Here is a tiny trained network, its code and every weight. The questions are about switching its units off for an input and a class, where a switched-off unit gives its printed mean instead of its output.

import numpy as np


def w(rows, s, z=0):
    codes = np.array(rows[::2]) - 128.0
    scale = np.full(codes.shape[1], s)
    scale[-1] = z or s
    return codes * scale


def f(y):
    return y / 2 * (1 + np.tanh(0.7978845608 * (y + 0.044715 * y**3)))


def log_softmax(a):
    a = a - a.max(-1, keepdims=True)
    return a - np.log(np.exp(a).sum(-1, keepdims=True))


def net(x, mask):
    res = np.array(x, float).reshape(1, 4) / 4 @ E
    y = f(res @ A[0][:, :-1].T + A[0][:, -1])
    res = res + np.where(mask, y, B[0][:, -1]) @ B[0][:, :-1]
    return log_softmax(res[-1] @ U[:, :-1].T + U[:, -1])


A, B = {}, {}
E = w([
[125,223,48,130,144,103,143,144,143,148,199,36],'x0',
[71,201,167,122,158,237,66,133,86,104,167,167],'x1',
[131,132,149,122,129,113,128,111,127,101,139,119],'x2',
[145,108,186,101,80,175,28,94,167,248,146,49],'x3',
],0.012)
A[0] = w([
[111,205,52,132,122,128,96,117,212,156,186,34,117],'N1',
[182,159,160,161,106,141,79,160,117,188,180,57,106],'N2',
[89,179,70,100,117,130,129,93,162,157,121,82,52],'N3',
[141,86,204,71,35,191,45,65,217,223,146,48,50],'N4',
[193,31,99,93,30,48,157,104,217,181,76,46,114],'N5',
[129,55,180,137,48,195,138,78,193,129,136,191,73],'N6',
[63,192,178,65,130,254,48,104,81,153,175,150,130],'N7',
[127,173,112,136,163,131,141,125,147,175,230,7,110],'N8',
[125,6,222,113,103,160,70,78,121,151,62,179,129],'N9',
[80,145,161,127,104,205,93,149,142,102,161,115,89],'N10',
[143,141,62,185,159,118,121,119,102,95,106,152,2],'N11',
],0.0083,0.0049)
B[0] = w([
[226,148,93,38,62,104,135,81,44,173,120,145,209],'N1',
[101,118,90,119,89,153,181,139,161,93,91,170,184],'N2',
[180,101,153,104,109,151,138,101,105,116,122,134,156],'N3',
[17,24,49,132,177,222,229,184,165,10,116,191,255],'N4',
[153,187,174,245,198,69,1,194,204,135,143,64,240],'N5',
[153,148,98,86,126,104,147,91,62,205,154,146,178],'N6',
[187,168,196,226,199,46,53,171,210,132,120,80,215],'N7',
[185,136,174,93,60,130,145,72,97,156,143,153,204],'N8',
[222,149,105,40,26,98,129,61,42,186,149,160,225],'N9',
[177,143,85,182,134,108,61,142,173,121,120,77,161],'N10',
[151,53,120,117,124,161,153,174,178,87,168,162,148],'N11',
],0.0085,0.019)
U = w([
[128,147,198,221,172,120,62,135,174,157,147,69,254],'0',
[147,134,154,2,67,132,140,76,70,189,149,130,117],'1',
[59,102,91,141,165,152,234,146,148,25,146,177,21],'2',
],0.012,0.0022)

Each question gives the input, the list of numbers given to net, and the class t.
The units are the neurons (one row each of A and B). Each row of codes is followed by its name. A weight is (code - 128) times the scale printed after its matrix; where a second scale follows, it is the last column's (A, B and U).
mask holds one flag per neuron, in row order. A switched-off neuron (its flag False) gives its mean, the last column of its row in B, instead of its output. The means were averaged over made-up inputs and are rounded, as every weight is.
A unit's drop is (log p(t) with every unit on - log p(t) with that unit switched off) / (log p(t) with every unit on - log p(t) with every unit switched off).
The circuit of an input: a set's keep is (log p(t) with only the set's units on - log p(t) with every unit switched off) / (log p(t) with every unit on - log p(t) with every unit switched off). Starting from all 11 units, units are removed one at a time, each time the one whose removal leaves the highest keep (on an exact tie, the one counted first), for as long as the keep stays at least 0.8.
circuit, biggest first: the units of the circuit, biggest drop first
most important unit: the unit with the biggest drop
top k neurons: the k neurons with the biggest drops, biggest first
drop of u: that unit's drop, to one decimal
input [-6,-8,0,-1], class 0: most important unit -> N5
input [-5,7,8,8], class 2: top 2 neurons -> [N4 N5]
input [-5,-6,-1,1], class 0: top 2 neurons -> [N5 N1]
input [-7,6,-4,-1], class 1: top 3 neurons -> [N9 N5 N6]
input [-4,-4,-6,3], class 0: top 3 neurons -> [N5 N1 N8]
input [-7,-8,0,3], class 0: top 2 neurons -> [N5 N1]
input [-4,2,7,-2], class 1: circuit, biggest first -> [N4 N5]
input [8,-1,-4,-8], class 1: top 2 neurons -> [N4 N1]
input [7,6,-8,-5], class 1: top 3 neurons -> [N5 N4 N1]
input [-7,4,3,8], class 2: top 2 neurons -> [N4 N1]
input [6,1,6,7], class 2: top 3 neurons -> [N4 N9 N2]
input [0,-5,4,7], class 2: top 2 neurons -> [N4 N7]
input [3,0,5,-2], class 1: top 2 neurons -> [N4 N5]
input [8,4,4,7], class 1: circuit, biggest first -> [N1]
input [1,-1,-4,8], class 2: drop of N11 -> 0.0
input [-4,-6,1,7], class 2: drop of N4 -> 2.5
input [-3,5,5,-3], class 0: drop of N4 -> 1.3
